Here is a tiny trained network, its code and every weight. The questions are about switching its units off for an input and a target symbol, where a switched-off unit gives its printed mean instead of its output.

import numpy as np


def w(rows, s, z=0):
    codes = np.array(rows[::2]) - 128.0
    scale = np.full(codes.shape[1], s)
    scale[-1] = z or s
    return codes * scale


def norm(h):
    return h / np.sqrt((h * h).mean(-1, keepdims=True) + 1e-5)


def f(y):
    return np.maximum(y, 0)


def softmax(a):
    e = np.exp(a - a.max(-1, keepdims=True))
    return e / e.sum(-1, keepdims=True)


def log_softmax(a):
    a = a - a.max(-1, keepdims=True)
    return a - np.log(np.exp(a).sum(-1, keepdims=True))


def net(x, mask):
    ids = ['αζμξπστφψω'.index(c) for c in x.split()]
    T = len(ids)
    res = E[ids] + P[:T]
    u = 0
    for l in range(3):
        q, k, v = (norm(res) @ M[l].T for M in (Q, K, V))
        z = softmax(np.where(np.tri(T) > 0, q @ k.T / 2**0.5, -1e9)) @ v
        res = res + np.where(mask[u], z, O[l][:, -1]) @ O[l][:, :-1]
        u += 1
        y = f(norm(res) @ A[l][:, :-1].T + A[l][:, -1])
        res = res + np.where(mask[u : u + 4], y, B[l][:, -1]) @ B[l][:, :-1]
        u += 4
    return log_softmax(norm(res)[-1] @ U[:, :-1].T + U[:, -1])


Q, K, V, O, A, B = {}, {}, {}, {}, {}, {}
E = w([
[188,101,102,8,127,74,203,97,172,155],'α',
[166,182,79,40,141,54,179,148,152,118],'ζ',
[223,163,108,126,183,208,126,60,111,218],'μ',
[171,75,193,75,144,172,75,72,101,51],'ξ',
[63,116,139,198,123,179,41,123,87,154],'π',
[218,136,154,36,203,238,151,127,126,140],'σ',
[94,120,16,117,102,92,216,116,167,64],'τ',
[160,166,248,221,73,144,177,69,228,66],'φ',
[129,159,110,93,71,36,198,179,107,134],'ψ',
[102,246,142,82,179,220,69,97,65,197],'ω',
],0.013)
P = w([
[139,129,241,140,147,133,203,201,91,156],'0',
[76,251,125,2,135,137,47,133,208,137],'1',
[146,208,145,81,104,108,69,83,170,165],'2',
[127,191,134,90,94,121,89,91,138,128],'3',
[128,192,126,104,96,123,111,98,126,95],'4',
[139,172,122,123,90,130,122,86,106,93],'5',
[141,160,118,133,82,128,131,92,97,83],'6',
[138,142,115,148,74,129,144,78,81,83],'7',
[159,130,102,150,78,137,154,74,79,78],'8',
],0.0076)
Q[0] = w([
[100,78,83,160,117,129,110,80,64,141],'L0H1',
[255,109,99,60,41,34,110,137,121,72],'L0H1',
],0.0049)
K[0] = w([
[21,52,202,250,129,85,53,71,147,186],'L0H1',
[252,110,128,191,138,151,243,64,33,126],'L0H1',
],0.0028)
V[0] = w([
[29,85,116,211,212,94,170,220,231,224],'L0H1',
[96,254,113,59,130,129,145,175,223,66],'L0H1',
],0.0037)
O[0] = w([
[153,90,149,140,254,148,238,183,97,85,4],'L0H1',
[144,68,130,104,26,98,108,52,122,173,240],'L0H1',
],0.0087,0.0038)
A[0] = w([
[131,142,2,104,84,151,137,101,135,203,82],'L0N1',
[210,36,202,64,191,165,118,133,116,85,19],'L0N2',
[176,140,135,64,92,134,186,151,86,191,254],'L0N3',
[97,112,68,76,154,64,152,118,161,181,108],'L0N4',
],0.0064,0.00083)
B[0] = w([
[119,125,174,79,247,2,94,129,88,177,255],'L0N1',
[47,186,131,134,219,100,159,123,131,192,168],'L0N2',
[63,141,49,169,158,75,74,113,83,74,240],'L0N3',
[114,49,96,220,65,74,178,163,126,118,206],'L0N4',
],0.0086,0.0049)
Q[1] = w([
[184,103,149,140,105,251,131,146,104,93],'L1H1',
[113,161,153,114,162,181,73,114,81,167],'L1H1',
],0.011)
K[1] = w([
[36,60,153,114,31,170,7,76,183,106],'L1H1',
[134,111,18,98,146,151,2,108,73,124],'L1H1',
],0.0058)
V[1] = w([
[83,88,91,118,178,94,130,207,2,175],'L1H1',
[171,145,150,151,103,212,122,191,143,85],'L1H1',
],0.0063)
O[1] = w([
[254,142,170,148,77,235,142,183,202,178,84],'L1H1',
[231,184,117,23,129,44,252,68,57,134,3],'L1H1',
],0.0083,0.0047)
A[1] = w([
[89,141,229,73,255,141,176,161,118,90,42],'L1N1',
[68,140,43,160,114,121,103,145,106,100,253],'L1N2',
[247,170,109,75,91,119,229,142,122,117,79],'L1N3',
[116,124,137,134,162,155,91,76,73,99,197],'L1N4',
],0.0086,0.0017)
B[1] = w([
[55,148,133,164,161,255,107,148,197,217,150],'L1N1',
[174,64,150,13,233,82,147,84,126,159,253],'L1N2',
[74,46,160,18,93,145,138,122,62,191,147],'L1N3',
[165,226,121,128,121,117,168,51,141,195,233],'L1N4',
],0.009,0.0059)
Q[2] = w([
[38,45,2,74,121,71,96,192,96,202],'L2H1',
[201,147,91,111,187,230,122,103,2,157],'L2H1',
],0.0075)
K[2] = w([
[140,152,163,155,164,181,198,251,140,142],'L2H1',
[134,143,92,86,146,163,119,109,141,195],'L2H1',
],0.012)
V[2] = w([
[54,43,111,89,185,117,213,78,219,132],'L2H1',
[187,45,41,96,228,113,2,92,107,179],'L2H1',
],0.0061)
O[2] = w([
[175,179,181,144,167,239,133,155,23,58,252],'L2H1',
[69,157,142,91,136,117,224,6,100,87,112],'L2H1',
],0.012,0.0036)
A[2] = w([
[137,114,112,120,147,70,127,113,169,162,128],'L2N1',
[81,153,110,100,151,142,131,97,74,121,197],'L2N2',
[109,130,121,137,152,139,93,131,170,139,127],'L2N3',
[111,176,216,204,149,255,55,128,200,151,3],'L2N4',
],0.015,0.0029)
B[2] = w([
[108,148,127,147,118,176,148,136,105,83,176],'L2N1',
[155,143,140,161,110,115,163,95,177,117,207],'L2N2',
[153,103,160,114,149,156,107,112,132,154,162],'L2N3',
[85,202,76,59,189,178,78,157,142,248,252],'L2N4',
],0.017,0.016)
U = w([
[97,231,70,119,179,164,90,138,126,214,179],'α',
[127,144,235,164,123,82,165,39,172,146,214],'ζ',
[25,167,11,116,97,145,171,152,117,63,74],'μ',
[42,54,252,112,182,156,35,130,107,83,71],'ξ',
[153,82,172,40,51,129,151,126,63,188,79],'π',
[139,195,76,161,59,232,74,147,67,52,51],'σ',
[254,142,213,121,172,216,150,159,64,124,40],'τ',
[150,131,23,164,212,18,94,151,75,121,135],'φ',
[218,113,100,194,94,120,92,206,228,141,176],'ψ',
[29,73,63,128,153,16,109,133,225,147,2],'ω',
],0.0053,0.0025)

Each question gives the input, a string of symbols that net reads in full, and the target symbol t.
The units are the heads (2 rows each of Q, K, V and O) and the neurons (one row each of A and B). Each row of codes is followed by its name. A weight is (code - 128) times the scale printed after its matrix; where a second scale follows, it is the last column's (O, A, B and U).
mask holds one flag per unit, layer by layer, with each layer's heads first. A switched-off unit (its flag False) gives its mean, the last column of its rows in O or B, instead of its output. The means were averaged over made-up inputs and are rounded, as every weight is.
A unit's drop is (log p(t) with every unit on - log p(t) with that unit switched off) / (log p(t) with every unit on - log p(t) with every unit switched off).
The circuit of an input: a set's keep is (log p(t) with only the set's units on - log p(t) with every unit switched off) / (log p(t) with every unit on - log p(t) with every unit switched off). Starting from the 12 units with the biggest drops (on a tie, the unit counted first), units are removed one at a time, each time the one whose removal leaves the highest keep (on an exact tie, the one counted first), for as long as the keep stays at least 0.8.
circuit, biggest first: the units of the circuit, biggest drop first
most important unit: the unit with the biggest drop
top k neurons: the k neurons with the biggest drops, biggest first
top k neurons in layer l: the k neurons of layer l with the biggest drops, biggest first
input ξ α π φ φ α, target ξ: top 3 neurons : [L0N1, L2N4, L0N2]
input π φ τ φ α α ξ α α, target π: circuit, biggest first : [L0H1, L1H1, L1N3, L2N4]
input ψ φ φ ξ τ, target ψ: circuit, biggest first : [L1H1, L2H1, L2N4, L0N1]
input μ α ξ φ α τ μ φ τ, target μ: most important unit : L2N1
input φ ξ μ τ ξ, target ζ: circuit, biggest first : [L2N4, L2N2]
input σ α φ φ φ, target ζ: circuit, biggest first : [L1H1, L0N1, L2N4]
input ω ψ φ ψ, target ω: top 2 neurons : [L1N2, L2N4]
input ξ ω ω ψ α φ ξ ψ ω, target ζ: circuit, biggest first : [L2H1, L2N4]
input ξ ψ ξ φ φ ζ, target ξ: top 4 neurons : [L0N2, L2N4, L0N1, L2N1]
input σ τ φ α, target σ: top 2 neurons in layer 0 : [L0N2, L0N3]
input ξ φ φ ψ ψ, target ξ: top 3 neurons in layer 0 : [L0N2, L0N1, L0N3]
input τ ψ ξ α ψ ψ, target τ: top 4 neurons : [L2N4, L0N1, L1N2, L0N3]
input τ ξ ψ ξ μ τ, target τ: top 3 neurons : [L0N1, L2N4, L1N2]
input ζ α ξ α, target ζ: circuit, biggest first : [L2N4]
input π φ α α α ξ π, target ζ: circuit, biggest first : [L2N4, L2H1]
input μ π ξ ξ ξ, target ζ: top 3 neurons : [L0N1, L2N4, L2N2]
input σ σ ξ π φ ξ ω ψ, target σ: top 3 neurons : [L0N2, L2N1, L2N4]
input ξ π ζ, target ξ: top 2 neurons : [L2N4, L0N2]
input ω σ φ ψ φ μ μ μ, target ζ: top 2 neurons : [L2N4, L0N3]
input ξ ξ α, target ξ: top neuron : [L2N4]
input ψ ξ π φ μ α ψ ζ, target ψ: top 2 neurons : [L2N4, L0N3]
input σ τ α ζ, target σ: top 3 neurons : [L2N1, L2N4, L0N2]
input ξ φ σ α ω ψ, target ξ: top 2 neurons in layer 2 : [L2N4, L2N1]
input ω π ζ ψ τ τ, target ω: top 2 neurons : [L1N2, L2N4]
input ω μ ζ ξ ψ, target ω: top 2 neurons : [L2N4, L1N2]
input ζ π ζ σ φ φ φ π, target ζ: top 2 neurons : [L0N1, L1N2]
input ξ φ μ φ μ τ, target ξ: top 2 neurons in layer 0 : [L0N1, L0N2]
input τ α α, target τ: top 3 neurons in layer 0 : [L0N1, L0N4, L0N3]
input φ σ α τ α, target φ: most important unit : L0H1
input μ ψ φ α, target μ: top 2 neurons in layer 2 : [L2N1, L2N4]
